Below are the code and all the weights of a small trained network. Each question names an input and a target symbol and asks about switching units off, where a switched-off unit gives its printed mean instead of its output.

import numpy as np


def w(rows, s, z=0):
    codes = np.array(rows[::2]) - 128.0
    scale = np.full(codes.shape[1], s)
    scale[-1] = z or s
    return codes * scale


def norm(h):
    return h / np.sqrt((h * h).mean(-1, keepdims=True) + 1e-5)


def f(y):
    return np.maximum(y, 0)


def softmax(a):
    e = np.exp(a - a.max(-1, keepdims=True))
    return e / e.sum(-1, keepdims=True)


def log_softmax(a):
    a = a - a.max(-1, keepdims=True)
    return a - np.log(np.exp(a).sum(-1, keepdims=True))


def net(x, mask):
    ids = ['αγδζηθλμξπτφω'.index(c) for c in x.split()]
    T = len(ids)
    res = E[ids] + P[:T]
    u = 0
    for l in range(2):
        r = norm(res)
        for j in range(2):
            rows = slice(4 * j, 4 * j + 4)
            q, k, v = (r @ M[l][rows].T for M in (Q, K, V))
            z = softmax(np.where(np.tri(T) > 0, q @ k.T / 4**0.5, -1e9)) @ v
            o = O[l][rows]
            res = res + np.where(mask[u + j], z, o[:, -1]) @ o[:, :-1]
        u += 2
        y = f(norm(res) @ A[l][:, :-1].T + A[l][:, -1])
        res = res + np.where(mask[u : u + 8], y, B[l][:, -1]) @ B[l][:, :-1]
        u += 8
    return log_softmax(norm(res)[-1] @ U[:, :-1].T + U[:, -1])


Q, K, V, O, A, B = {}, {}, {}, {}, {}, {}
E = w([
[157,104,182,151,182,153,150],'α',
[134,189,148,106,233,139,110],'γ',
[179,252,120,21,61,187,42],'δ',
[129,176,116,95,226,114,117],'ζ',
[137,255,148,38,85,166,86],'η',
[190,97,139,131,150,155,112],'θ',
[122,175,124,122,124,42,75],'λ',
[201,59,35,132,218,132,96],'μ',
[189,175,164,182,162,197,83],'ξ',
[212,105,133,151,119,105,200],'π',
[129,223,146,92,184,119,98],'τ',
[145,165,96,156,125,148,163],'φ',
[68,52,108,120,107,122,129],'ω',
],0.0068)
P = w([
[33,5,198,214,196,147,83],'0',
[38,36,121,130,208,137,160],'1',
[79,64,104,110,182,158,161],'2',
[99,68,91,102,170,142,151],'3',
[113,70,108,107,140,144,138],'4',
[115,75,104,113,137,119,120],'5',
[107,72,120,120,114,106,100],'6',
[111,69,128,121,94,98,81],'7',
[114,61,139,131,95,88,78],'8',
[110,56,142,142,94,70,69],'9',
],0.0023)
Q[0] = w([
[80,103,215,147,190,180,127],'L0H0',
[90,189,106,96,70,173,213],'L0H0',
[167,98,156,90,233,64,19],'L0H0',
[226,57,101,186,214,243,225],'L0H0',
[192,136,106,230,172,79,113],'L0H1',
[186,131,157,152,4,190,149],'L0H1',
[154,67,103,127,230,177,159],'L0H1',
[124,84,144,87,120,223,169],'L0H1',
],0.0042)
K[0] = w([
[251,97,59,142,157,172,164],'L0H0',
[42,118,205,102,160,195,182],'L0H0',
[214,218,176,48,78,63,88],'L0H0',
[166,169,44,234,15,200,253],'L0H0',
[129,164,112,207,71,80,38],'L0H1',
[189,150,156,196,63,214,180],'L0H1',
[65,56,62,138,121,171,104],'L0H1',
[151,35,94,98,133,227,192],'L0H1',
],0.0042)
V[0] = w([
[67,116,83,93,144,160,61],'L0H0',
[188,138,181,1,190,118,107],'L0H0',
[133,62,191,103,107,83,120],'L0H0',
[111,80,194,53,132,149,24],'L0H0',
[172,96,141,139,175,202,128],'L0H1',
[141,122,110,75,166,146,156],'L0H1',
[115,148,126,160,217,79,113],'L0H1',
[234,177,165,161,132,120,126],'L0H1',
],0.0038)
O[0] = w([
[117,109,120,73,211,210,88,146],'L0H0',
[132,76,171,81,222,172,211,165],'L0H0',
[240,69,187,152,192,148,236,153],'L0H0',
[101,178,146,33,200,137,234,148],'L0H0',
[173,70,97,174,172,79,118,103],'L0H1',
[119,83,186,141,163,131,81,119],'L0H1',
[182,112,159,74,57,121,95,251],'L0H1',
[54,73,129,1,73,55,40,119],'L0H1',
],0.0029,0.0027)
A[0] = w([
[133,81,252,64,117,177,99,11],'L0N0',
[132,63,66,76,151,223,98,206],'L0N1',
[127,54,109,142,130,168,209,62],'L0N2',
[22,59,142,99,153,98,49,157],'L0N3',
[117,163,4,171,53,85,89,192],'L0N4',
[49,162,203,100,143,91,52,47],'L0N5',
[245,182,162,59,139,121,26,93],'L0N6',
[169,57,172,246,142,214,118,97],'L0N7',
],0.0034,0.0012)
B[0] = w([
[135,70,201,69,150,174,94,152],'L0N0',
[78,144,255,226,121,145,212,202],'L0N1',
[178,180,88,145,179,54,203,173],'L0N2',
[125,184,108,180,149,228,176,205],'L0N3',
[106,24,132,180,92,214,32,177],'L0N4',
[159,126,46,148,192,175,185,212],'L0N5',
[69,48,82,116,133,96,160,252],'L0N6',
[221,114,33,201,127,42,196,210],'L0N7',
],0.0032,0.0035)
Q[1] = w([
[146,83,138,254,77,190,187],'L1H0',
[82,117,127,72,141,127,61],'L1H0',
[152,77,59,181,146,134,169],'L1H0',
[89,149,83,91,196,119,171],'L1H0',
[129,141,117,122,185,185,123],'L1H1',
[185,60,77,167,139,177,122],'L1H1',
[107,100,157,175,122,209,144],'L1H1',
[196,49,127,127,155,83,175],'L1H1',
],0.0058)
K[1] = w([
[63,16,187,154,49,218,181],'L1H0',
[179,153,125,108,195,91,149],'L1H0',
[64,54,191,117,93,66,112],'L1H0',
[66,127,31,148,156,94,121],'L1H0',
[102,97,182,216,126,164,84],'L1H1',
[145,194,194,158,2,144,152],'L1H1',
[187,82,163,130,109,246,166],'L1H1',
[175,199,140,149,89,140,46],'L1H1',
],0.0041)
V[1] = w([
[18,101,180,122,144,134,163],'L1H0',
[16,2,130,214,121,134,161],'L1H0',
[204,216,96,156,148,157,121],'L1H0',
[202,131,177,113,130,65,101],'L1H0',
[200,106,159,150,91,149,211],'L1H1',
[134,113,142,51,142,143,124],'L1H1',
[59,96,65,49,123,52,158],'L1H1',
[128,120,112,137,159,99,102],'L1H1',
],0.0043)
O[1] = w([
[71,206,142,152,142,131,183,127],'L1H0',
[48,150,96,138,171,188,224,252],'L1H0',
[178,44,137,114,58,90,35,148],'L1H0',
[218,144,143,79,139,115,157,77],'L1H0',
[106,252,112,150,153,81,104,145],'L1H1',
[155,100,97,196,135,90,114,97],'L1H1',
[100,49,176,192,139,138,190,192],'L1H1',
[129,80,192,146,141,137,80,203],'L1H1',
],0.0037,0.0021)
A[1] = w([
[75,157,190,95,197,136,124,3],'L1N0',
[194,63,171,210,183,150,107,107],'L1N1',
[137,141,89,148,69,101,253,179],'L1N2',
[130,117,77,96,204,162,85,124],'L1N3',
[60,131,152,59,190,167,119,122],'L1N4',
[98,84,115,115,112,116,115,215],'L1N5',
[114,173,93,96,201,154,87,89],'L1N6',
[119,183,62,88,144,87,159,142],'L1N7',
],0.0053,0.0021)
B[1] = w([
[227,105,152,102,2,166,58,160],'L1N0',
[111,159,173,63,12,127,156,254],'L1N1',
[65,232,53,130,165,136,19,209],'L1N2',
[97,220,108,10,50,107,95,208],'L1N3',
[202,203,110,68,93,99,49,206],'L1N4',
[180,171,135,202,202,146,134,200],'L1N5',
[138,120,238,79,30,207,179,171],'L1N6',
[50,82,229,95,13,245,140,162],'L1N7',
],0.0037,0.0045)
U = w([
[155,169,173,168,172,142,146,37],'α',
[86,183,113,49,200,52,38,153],'γ',
[126,140,148,151,139,133,137,13],'δ',
[132,140,147,152,137,140,129,4],'ζ',
[81,35,221,204,149,109,146,204],'η',
[184,163,186,160,193,158,161,52],'θ',
[142,126,212,155,124,145,218,66],'λ',
[187,48,67,69,167,208,237,107],'μ',
[141,207,208,42,43,207,120,176],'ξ',
[253,161,54,193,53,34,177,124],'π',
[99,63,132,137,193,35,96,220],'τ',
[119,77,66,234,36,206,49,120],'φ',
[51,226,65,220,171,242,211,202],'ω',
],0.0057,0.0035)

Each question gives the input, a string of symbols that net reads in full, and the target symbol t.
The units are the heads (4 rows each of Q, K, V and O) and the neurons (one row each of A and B). Each row of codes is followed by its name. A weight is (code - 128) times the scale printed after its matrix; where a second scale follows, it is the last column's (O, A, B and U).
mask holds one flag per unit, layer by layer, with each layer's heads first. A switched-off unit (its flag False) gives its mean, the last column of its rows in O or B, instead of its output. The means were averaged over made-up inputs and are rounded, as every weight is.
A unit's drop is (log p(t) with every unit on - log p(t) with that unit switched off) / (log p(t) with every unit on - log p(t) with every unit switched off).
The circuit of an input: a set's keep is (log p(t) with only the set's units on - log p(t) with every unit switched off) / (log p(t) with every unit on - log p(t) with every unit switched off). Starting from the 12 units with the biggest drops (on a tie, the unit counted first), units are removed one at a time, each time the one whose removal leaves the highest keep (on an exact tie, the one counted first), for as long as the keep stays at least 0.8.
circuit, biggest first: the units of the circuit, biggest drop first
unit that matters most: the unit with the biggest drop
k most important neurons: the k neurons with the biggest drops, biggest first
k most important neurons of layer l: the k neurons of layer l with the biggest drops, biggest first
heads that matter: for each layer, one digit per head in row order, 1 if its drop is at least 0.15 and else 0, layers parted by /
input ξ π ω μ α π ξ, target π: 2 most important neurons of layer 0 : L0N7; L0N2
input λ λ ξ τ λ, target τ: heads that matter : 11 / 11
input θ π ω μ μ, target ω: 4 most important neurons : L0N1; L1N4; L1N0; L0N5
input π π λ α, target π: unit that matters most : L0H0
input λ μ λ λ λ ω φ α μ φ, target φ: circuit, biggest first : L0H0; L0N4
input ω π ω ω φ φ α, target φ: heads that matter : 11 / 00
input λ λ ω μ, target ω: heads that matter : 00 / 10
input θ μ λ λ λ λ φ μ, target φ: circuit, biggest first : L0H0; L0N1
input ξ π θ λ λ μ ω π λ, target τ: 2 most important neurons of layer 1 : L1N6; L1N7
input ω μ τ λ π λ π λ μ, target π: heads that matter : 11 / 01
input θ μ ω π π θ, target π: circuit, biggest first : L0H0; L0N7
input π π π λ λ λ π λ ω ξ, target ω: circuit, biggest first : L1H0; L0N7
input α ω λ α, target ω: 2 most important neurons : L1N2; L0N7
input θ φ μ, target φ: circuit, biggest first : L0H0
input λ δ α λ λ π ω ξ λ λ, target η: heads that matter : 10 / 01
input μ ξ μ, target ξ: circuit, biggest first : L1H1; L1N3; L1N6
input λ π λ π μ, target π: heads that matter : 10 / 01
input π μ π ζ ξ λ α, target π: heads that matter : 10 / 00
input λ ζ α λ α ζ ω λ ξ, target ω: 3 most important neurons : L0N7; L0N6; L1N4
input λ μ ω π λ ω ω θ, target ω: most important neuron of layer 1 : L1N2
input λ μ λ π λ ξ, target π: 2 most important neurons of layer 0 : L0N7; L0N4
input φ θ δ λ, target ξ: 2 most important neurons of layer 1 : L1N7; L1N6
input α π φ δ ξ, target φ: circuit, biggest first : L0H0; L0H1
input λ φ φ α, target φ: heads that matter : 10 / 00
input λ π φ λ θ, target φ: 2 most important neurons of layer 0 : L0N4; L0N7
input ξ γ α ξ μ, target ξ: 3 most important neurons of layer 1 : L1N3; L1N6; L1N1
input γ ξ λ φ φ φ, target φ: heads that matter : 10 / 00
